Below is a small trained network, with its code and all its weights. Each question gives an input and a target symbol and asks what happens when units are switched off, that is, made to give their printed mean instead of their output.

import numpy as np


def w(rows, s, z=0):
    codes = np.array(rows[::2]) - 128.0
    scale = np.full(codes.shape[1], s)
    scale[-1] = z or s
    return codes * scale


def f(y):
    return y / 2 * (1 + np.tanh(0.7978845608 * (y + 0.044715 * y**3)))


def softmax(a):
    e = np.exp(a - a.max(-1, keepdims=True))
    return e / e.sum(-1, keepdims=True)


def log_softmax(a):
    a = a - a.max(-1, keepdims=True)
    return a - np.log(np.exp(a).sum(-1, keepdims=True))


def net(x, mask):
    ids = ['αβδεζηθλμξστψω'.index(c) for c in x.split()]
    T = len(ids)
    res = E[ids] + P[:T]
    u = 0
    for l in range(3):
        r = res
        for j in range(2):
            rows = slice(2 * j, 2 * j + 2)
            q, k, v = (r @ M[l][rows].T for M in (Q, K, V))
            z = softmax(np.where(np.tri(T) > 0, q @ k.T / 2**0.5, -1e9)) @ v
            o = O[l][rows]
            res = res + np.where(mask[u + j], z, o[:, -1]) @ o[:, :-1]
        u += 2
        y = f(res @ A[l][:, :-1].T + A[l][:, -1])
        res = res + np.where(mask[u : u + 4], y, B[l][:, -1]) @ B[l][:, :-1]
        u += 4
    return log_softmax(res[-1] @ U[:, :-1].T + U[:, -1])


Q, K, V, O, A, B = {}, {}, {}, {}, {}, {}
E = w([
[183,129,79],'α',
[187,127,126],'β',
[195,90,253],'δ',
[86,44,177],'ε',
[141,18,173],'ζ',
[175,81,96],'η',
[128,124,169],'θ',
[132,177,166],'λ',
[124,144,85],'μ',
[101,82,15],'ξ',
[52,170,107],'σ',
[127,116,178],'τ',
[140,114,93],'ψ',
[208,121,127],'ω',
],0.019)
P = w([
[165,2,98],'0',
[120,192,179],'1',
[165,165,148],'2',
[156,145,186],'3',
[169,103,181],'4',
[146,101,211],'5',
[150,83,202],'6',
[142,66,197],'7',
[152,58,193],'8',
[133,69,213],'9',
[157,53,169],'10',
[168,81,104],'11',
[149,71,171],'12',
],0.0023)
Q[0] = w([
[52,234,33],'0.h1',
[3,29,190],'0.h1',
[6,134,112],'0.h2',
[254,135,125],'0.h2',
],0.0096)
K[0] = w([
[40,39,77],'0.h1',
[112,21,254],'0.h1',
[144,117,184],'0.h2',
[36,110,156],'0.h2',
],0.009)
V[0] = w([
[140,1,227],'0.h1',
[199,150,79],'0.h1',
[154,242,115],'0.h2',
[214,105,155],'0.h2',
],0.0052)
O[0] = w([
[152,123,2,253],'0.h1',
[126,72,187,100],'0.h1',
[116,225,72,89],'0.h2',
[197,186,120,135],'0.h2',
],0.0054,0.0026)
A[0] = w([
[111,143,43,104],'0.n1',
[67,26,50,203],'0.n2',
[10,206,255,255],'0.n3',
[3,188,120,85],'0.n4',
],0.0097,0.0024)
B[0] = w([
[101,170,131,172],'0.n1',
[97,119,247,255],'0.n2',
[137,70,167,239],'0.n3',
[129,107,3,238],'0.n4',
],0.015,0.005)
Q[1] = w([
[48,96,107],'1.h1',
[107,176,103],'1.h1',
[96,200,102],'1.h2',
[247,209,72],'1.h2',
],0.014)
K[1] = w([
[58,147,219],'1.h1',
[229,86,132],'1.h1',
[163,209,49],'1.h2',
[183,254,252],'1.h2',
],0.0099)
V[1] = w([
[92,212,127],'1.h1',
[84,177,151],'1.h1',
[108,120,190],'1.h2',
[2,103,174],'1.h2',
],0.009)
O[1] = w([
[170,128,136,70],'1.h1',
[117,193,136,128],'1.h1',
[201,145,62,121],'1.h2',
[4,183,26,254],'1.h2',
],0.0043,0.0093)
A[1] = w([
[159,90,59,32],'1.n1',
[109,116,185,2],'1.n2',
[162,212,59,204],'1.n3',
[45,248,126,158],'1.n4',
],0.011,0.004)
B[1] = w([
[177,211,224,186],'1.n1',
[138,175,17,177],'1.n2',
[73,82,31,216],'1.n3',
[254,134,162,254],'1.n4',
],0.0077,0.006)
Q[2] = w([
[253,73,70],'2.h1',
[78,216,47],'2.h1',
[117,43,32],'2.h2',
[158,159,135],'2.h2',
],0.013)
K[2] = w([
[216,146,195],'2.h1',
[49,250,82],'2.h1',
[101,126,208],'2.h2',
[146,89,115],'2.h2',
],0.018)
V[2] = w([
[129,98,151],'2.h1',
[47,154,144],'2.h1',
[186,127,146],'2.h2',
[151,3,119],'2.h2',
],0.016)
O[2] = w([
[149,150,160,116],'2.h1',
[43,113,163,134],'2.h1',
[77,125,145,75],'2.h2',
[87,250,77,254],'2.h2',
],0.013,0.0067)
A[2] = w([
[26,143,242,46],'2.n1',
[123,61,243,147],'2.n2',
[36,223,148,98],'2.n3',
[188,232,254,3],'2.n4',
],0.0074,0.0032)
B[2] = w([
[127,116,46,217],'2.n1',
[146,165,134,164],'2.n2',
[145,112,176,254],'2.n3',
[134,10,219,167],'2.n4',
],0.013,0.0097)
U = w([
[165,171,153,158],'α',
[189,158,153,149],'β',
[198,111,151,2],'δ',
[168,91,61,131],'ε',
[146,180,104,110],'ζ',
[148,194,203,190],'η',
[145,132,145,15],'θ',
[134,93,199,56],'λ',
[133,115,152,61],'μ',
[144,8,97,57],'ξ',
[45,144,141,178],'σ',
[147,136,154,125],'τ',
[141,152,164,206],'ψ',
[211,153,150,160],'ω',
],0.012,0.0042)

Each question gives the input, a string of symbols that net reads in full, and the target symbol t.
The units are the heads (2 rows each of Q, K, V and O) and the neurons (one row each of A and B). Each row of codes is followed by its name. A weight is (code - 128) times the scale printed after its matrix; where a second scale follows, it is the last column's (O, A, B and U).
mask holds one flag per unit, layer by layer, with each layer's heads first. A switched-off unit (its flag False) gives its mean, the last column of its rows in O or B, instead of its output. The means were averaged over made-up inputs and are rounded, as every weight is.
A unit's drop is (log p(t) with every unit on - log p(t) with that unit switched off) / (log p(t) with every unit on - log p(t) with every unit switched off).
The circuit of an input: a set's keep is (log p(t) with only the set's units on - log p(t) with every unit switched off) / (log p(t) with every unit on - log p(t) with every unit switched off). Starting from the 12 units with the biggest drops (on a tie, the unit counted first), units are removed one at a time, each time the one whose removal leaves the highest keep (on an exact tie, the one counted first), for as long as the keep stays at least 0.8.
units of the circuit, in order: the units of the circuit, biggest drop first
most important unit: the unit with the biggest drop
top k neurons: the k neurons with the biggest drops, biggest first
k most important neurons of layer l: the k neurons of layer l with the biggest drops, biggest first
which heads matter: for each layer, one digit per head in row order, 1 if its drop is at least 0.15 and else 0, layers parted by /
input ξ σ σ λ δ σ ε, target σ: 2 most important neurons of layer 0 => [0.n3 0.n4]
input η η τ η, target η: top neuron => [2.n1]
input β ε δ σ δ η β σ β, target ε: units of the circuit, in order => [0.n2 1.n3]
input σ θ τ ω θ ζ, target σ: which heads matter => 00 / 01 / 10
input ε η τ, target ε: units of the circuit, in order => [0.n2 1.h2 1.n3]
input σ σ ξ σ τ σ τ, target σ: top 3 neurons => [1.n4 0.n3 0.n4]
input ω σ τ η ξ σ σ σ σ ω, target ξ: top 2 neurons => [1.n3 0.n2]
input ω ξ θ ψ σ η λ θ, target ω: top 4 neurons => [0.n2 0.n1 1.n3 1.n2]
input ω ω σ ω λ ζ α η σ ζ, target ω: units of the circuit, in order => [1.h2 2.h1]
input ω η τ θ, target ω: units of the circuit, in order => [2.h1 1.h2]
input ξ ω α λ θ, target ξ: units of the circuit, in order => [2.h2 1.h2 0.n2 0.n1]
input σ η ζ η σ μ σ ω ε η ω, target ε: units of the circuit, in order => [0.n2 1.h2]
input ξ η ω, target ξ: top 4 neurons => [0.n2 1.n3 0.n1 0.n4]
input σ μ η σ ε σ σ η ξ σ λ, target σ: top 2 neurons => [1.n4 0.n3]
input ω β σ ε, target σ: units of the circuit, in order => [1.n4 2.h1]
input ε τ ε σ σ σ ω δ, target ε: units of the circuit, in order => [0.n2 0.h1 1.h2]
input σ σ α ψ τ η λ, target σ: most important unit => 0.n3
input μ ε τ σ, target ε: which heads matter => 10 / 00 / 00
input λ η σ ω ω σ σ ω σ ω σ ε β, target ε: 2 most important neurons of layer 2 => [2.n3 2.n2]
input σ τ ζ η ξ ε η η ψ ω η, target σ: top 4 neurons => [1.n4 0.n2 0.n3 0.n4]
input σ ψ σ η σ ξ ξ η, target σ: most important unit => 1.n4
input σ σ ψ ω η δ ζ λ ω θ α, target ζ: which heads matter => 10 / 01 / 01
input ξ ω η, target ξ: units of the circuit, in order => [0.n2 2.h2 1.h2 0.n1]
input σ α σ ζ η σ σ, target ζ: units of the circuit, in order => [0.n4 2.h2]
input σ η ξ ε ψ λ ω θ, target σ: top 3 neurons => [0.n4 1.n4 0.n3]
